Below is a small trained network, with its code and all its weights. Each question gives an input and a class and asks what happens when units are switched off, that is, made to give their printed mean instead of their output.

import numpy as np


def w(rows, s, z=0):
    codes = np.array(rows[::2]) - 128.0
    scale = np.full(codes.shape[1], s)
    scale[-1] = z or s
    return codes * scale


def norm(h):
    return h / np.sqrt((h * h).mean(-1, keepdims=True) + 1e-5)


def f(y):
    return np.maximum(y, 0)


def log_softmax(a):
    a = a - a.max(-1, keepdims=True)
    return a - np.log(np.exp(a).sum(-1, keepdims=True))


def net(x, mask):
    res = np.array(x, float).reshape(1, 6) / 4 @ E
    u = 0
    for l in range(4):
        y = f(norm(res) @ A[l][:, :-1].T + A[l][:, -1])
        res = res + np.where(mask[u : u + 10], y, B[l][:, -1]) @ B[l][:, :-1]
        u += 10
    return log_softmax(norm(res)[-1] @ U[:, :-1].T + U[:, -1])


A, B = {}, {}
E = w([
[57,180,63,122,172,190],'x0',
[129,127,128,128,128,128],'x1',
[117,160,125,212,35,158],'x2',
[129,130,127,127,132,129],'x3',
[97,143,249,136,156,198],'x4',
[63,88,131,185,152,79],'x5',
],0.0014)
A[0] = w([
[72,195,89,93,178,139,236],'L0N0',
[137,1,156,109,88,98,65],'L0N1',
[128,95,123,101,145,138,184],'L0N2',
[154,134,119,118,130,160,73],'L0N3',
[110,185,132,158,82,114,10],'L0N4',
[150,120,124,124,127,150,95],'L0N5',
[194,76,165,69,55,131,119],'L0N6',
[123,129,112,84,139,112,93],'L0N7',
[111,95,155,68,131,99,80],'L0N8',
[92,243,120,167,105,128,137],'L0N9',
],0.0024,0.0014)
B[0] = w([
[209,154,179,181,132,23,251],'L0N0',
[123,228,130,195,185,83,180],'L0N1',
[154,128,116,179,98,148,178],'L0N2',
[149,160,150,106,105,100,134],'L0N3',
[160,103,122,165,116,154,140],'L0N4',
[136,145,127,115,120,119,131],'L0N5',
[114,253,103,185,199,87,202],'L0N6',
[167,110,139,165,119,152,147],'L0N7',
[181,110,105,184,155,156,153],'L0N8',
[200,75,121,155,149,126,203],'L0N9',
],0.002,0.0017)
A[1] = w([
[115,146,79,152,31,101,116],'L1N0',
[80,187,25,112,163,192,157],'L1N1',
[110,80,153,21,161,97,56],'L1N2',
[98,103,117,159,143,110,158],'L1N3',
[88,129,181,156,2,126,106],'L1N4',
[165,170,186,79,114,175,88],'L1N5',
[166,106,170,113,50,92,91],'L1N6',
[100,168,99,109,154,164,118],'L1N7',
[16,170,39,87,172,224,45],'L1N8',
[169,115,140,93,234,89,254],'L1N9',
],0.0024,0.0021)
B[1] = w([
[160,104,86,136,184,150,177],'L1N0',
[190,152,217,163,127,7,180],'L1N1',
[162,84,69,215,189,208,138],'L1N2',
[130,180,117,76,83,151,168],'L1N3',
[155,131,71,164,221,190,170],'L1N4',
[37,102,74,115,90,70,156],'L1N5',
[106,206,124,149,161,98,148],'L1N6',
[139,135,159,136,122,95,144],'L1N7',
[170,195,238,186,148,2,143],'L1N8',
[121,147,87,223,71,194,254],'L1N9',
],0.0025,0.0027)
A[2] = w([
[100,181,230,193,134,189,241],'L2N0',
[156,136,36,191,103,37,187],'L2N1',
[163,100,107,68,243,93,218],'L2N2',
[153,127,150,58,239,124,182],'L2N3',
[129,117,128,113,128,128,91],'L2N4',
[133,48,131,82,248,77,164],'L2N5',
[39,60,200,167,148,119,105],'L2N6',
[189,195,131,4,130,176,50],'L2N7',
[240,32,218,108,65,58,10],'L2N8',
[114,121,168,133,117,129,110],'L2N9',
],0.0023,0.0013)
B[2] = w([
[173,100,75,90,161,107,248],'L2N0',
[144,113,154,75,174,164,253],'L2N1',
[130,134,114,204,53,170,157],'L2N2',
[130,143,113,196,85,138,144],'L2N3',
[124,129,122,130,125,124,128],'L2N4',
[119,151,120,195,48,165,143],'L2N5',
[144,120,104,75,103,127,161],'L2N6',
[124,153,146,110,35,116,138],'L2N7',
[77,253,106,177,175,86,137],'L2N8',
[134,126,115,109,145,127,139],'L2N9',
],0.0033,0.0032)
A[3] = w([
[134,73,131,185,123,112,158],'L3N0',
[146,150,113,59,81,130,84],'L3N1',
[110,101,197,90,169,197,131],'L3N2',
[145,138,222,168,134,173,213],'L3N3',
[86,210,90,145,176,126,173],'L3N4',
[213,152,85,117,130,123,249],'L3N5',
[62,179,214,116,151,184,161],'L3N6',
[124,104,51,67,105,94,42],'L3N7',
[4,47,125,148,153,81,108],'L3N8',
[121,75,107,179,189,97,210],'L3N9',
],0.0032,0.0014)
B[3] = w([
[125,186,127,88,119,172,169],'L3N0',
[63,119,169,105,79,153,139],'L3N1',
[94,42,34,78,119,49,145],'L3N2',
[103,113,30,109,130,75,180],'L3N3',
[183,86,187,135,98,100,173],'L3N4',
[2,78,188,120,158,136,253],'L3N5',
[165,92,72,125,101,44,142],'L3N6',
[125,52,104,106,140,76,138],'L3N7',
[130,192,182,48,11,163,140],'L3N8',
[150,161,168,70,112,168,207],'L3N9',
],0.0028,0.0043)
U = w([
[166,198,180,203,174,23,241],'0',
[117,21,10,66,124,59,85],'1',
[151,121,65,254,111,250,43],'2',
[112,190,182,38,8,161,2],'3',
[108,100,160,98,179,161,245],'4',
[111,98,165,96,172,153,134],'5',
],0.0068,0.00085)

Each question gives the input, the list of numbers given to net, and the class t.
The units are the neurons (one row each of A and B). Each row of codes is followed by its name. A weight is (code - 128) times the scale printed after its matrix; where a second scale follows, it is the last column's (A, B and U).
mask holds one flag per neuron, layer by layer. A switched-off neuron (its flag False) gives its mean, the last column of its row in B, instead of its output. The means were averaged over made-up inputs and are rounded, as every weight is.
A unit's drop is (log p(t) with every unit on - log p(t) with that unit switched off) / (log p(t) with every unit on - log p(t) with every unit switched off).
The circuit of an input: a set's keep is (log p(t) with only the set's units on - log p(t) with every unit switched off) / (log p(t) with every unit on - log p(t) with every unit switched off). Starting from the 12 units with the biggest drops (on a tie, the unit counted first), units are removed one at a time, each time the one whose removal leaves the highest keep (on an exact tie, the one counted first), for as long as the keep stays at least 0.8.
circuit, biggest first: the units of the circuit, biggest drop first
top k neurons: the k neurons with the biggest drops, biggest first
k most important neurons of layer l: the k neurons of layer l with the biggest drops, biggest first
input [0,5,0,-6,7,7], class 1: circuit, biggest first -> (L3N2; L3N6; L3N3)
input [0,-1,-3,0,-1,-7], class 3: circuit, biggest first -> (L2N7; L2N0)
input [8,8,1,-2,-3,-6], class 0: circuit, biggest first -> (L1N1; L1N8)
input [-3,8,6,2,-5,-3], class 4: top 2 neurons -> (L1N9; L2N1)
input [2,3,4,-8,-1,-3], class 5: top neuron -> (L1N9)
input [7,-6,-5,7,3,8], class 3: circuit, biggest first -> (L3N8; L3N9; L1N4; L2N1)
input [-6,5,-7,-2,-6,-7], class 2: top 2 neurons -> (L2N2; L2N0)
input [7,-2,-8,-1,-2,-7], class 2: circuit, biggest first -> (L2N2; L2N3; L2N5)
input [-8,-7,-4,-7,2,-7], class 0: circuit, biggest first -> (L2N8; L2N1)
input [8,6,-5,-7,-1,7], class 0: top 2 neurons -> (L1N8; L1N1)
input [-1,-7,-2,2,-5,-7], class 3: top 3 neurons -> (L2N0; L2N7; L3N3)
input [1,3,-6,0,0,-8], class 3: circuit, biggest first -> (L2N7; L3N1)
input [1,-7,-4,0,5,7], class 3: top 2 neurons -> (L2N1; L3N8)
input [-1,8,-8,4,-5,-5], class 2: top neuron -> (L2N2)
input [-8,-6,8,8,4,-8], class 0: circuit, biggest first -> (L1N9; L3N9; L2N8)
input [7,1,-4,8,-6,-8], class 3: 3 most important neurons of layer 3 -> (L3N1; L3N5; L3N3)
input [4,1,4,-8,-6,-4], class 5: 4 most important neurons of layer 1 -> (L1N9; L1N1; L1N5; L1N3)
input [5,1,6,2,-7,-5], class 1: top 3 neurons -> (L1N9; L3N5; L3N9)
input [3,5,1,5,3,5], class 3: top 2 neurons -> (L2N1; L3N9)
input [4,-1,-6,-5,-3,5], class 2: top 2 neurons -> (L2N2; L2N5)
input [-8,7,-7,5,-6,3], class 0: 2 most important neurons of layer 1 -> (L1N4; L1N0)
input [-4,-4,2,-5,7,7], class 1: top 2 neurons -> (L3N2; L3N3)
input [-6,0,-8,-3,-3,8], class 2: top neuron -> (L2N5)
input [4,7,-8,3,5,-8], class 2: 2 most important neurons of layer 2 -> (L2N3; L2N2)
input [6,1,0,5,-6,7], class 3: top 2 neurons -> (L3N8; L2N0)
input [0,0,-6,-1,0,8], class 3: top 2 neurons -> (L3N8; L1N9)
input [8,5,0,1,-4,-3], class 0: most important neuron of layer 1 -> (L1N1)
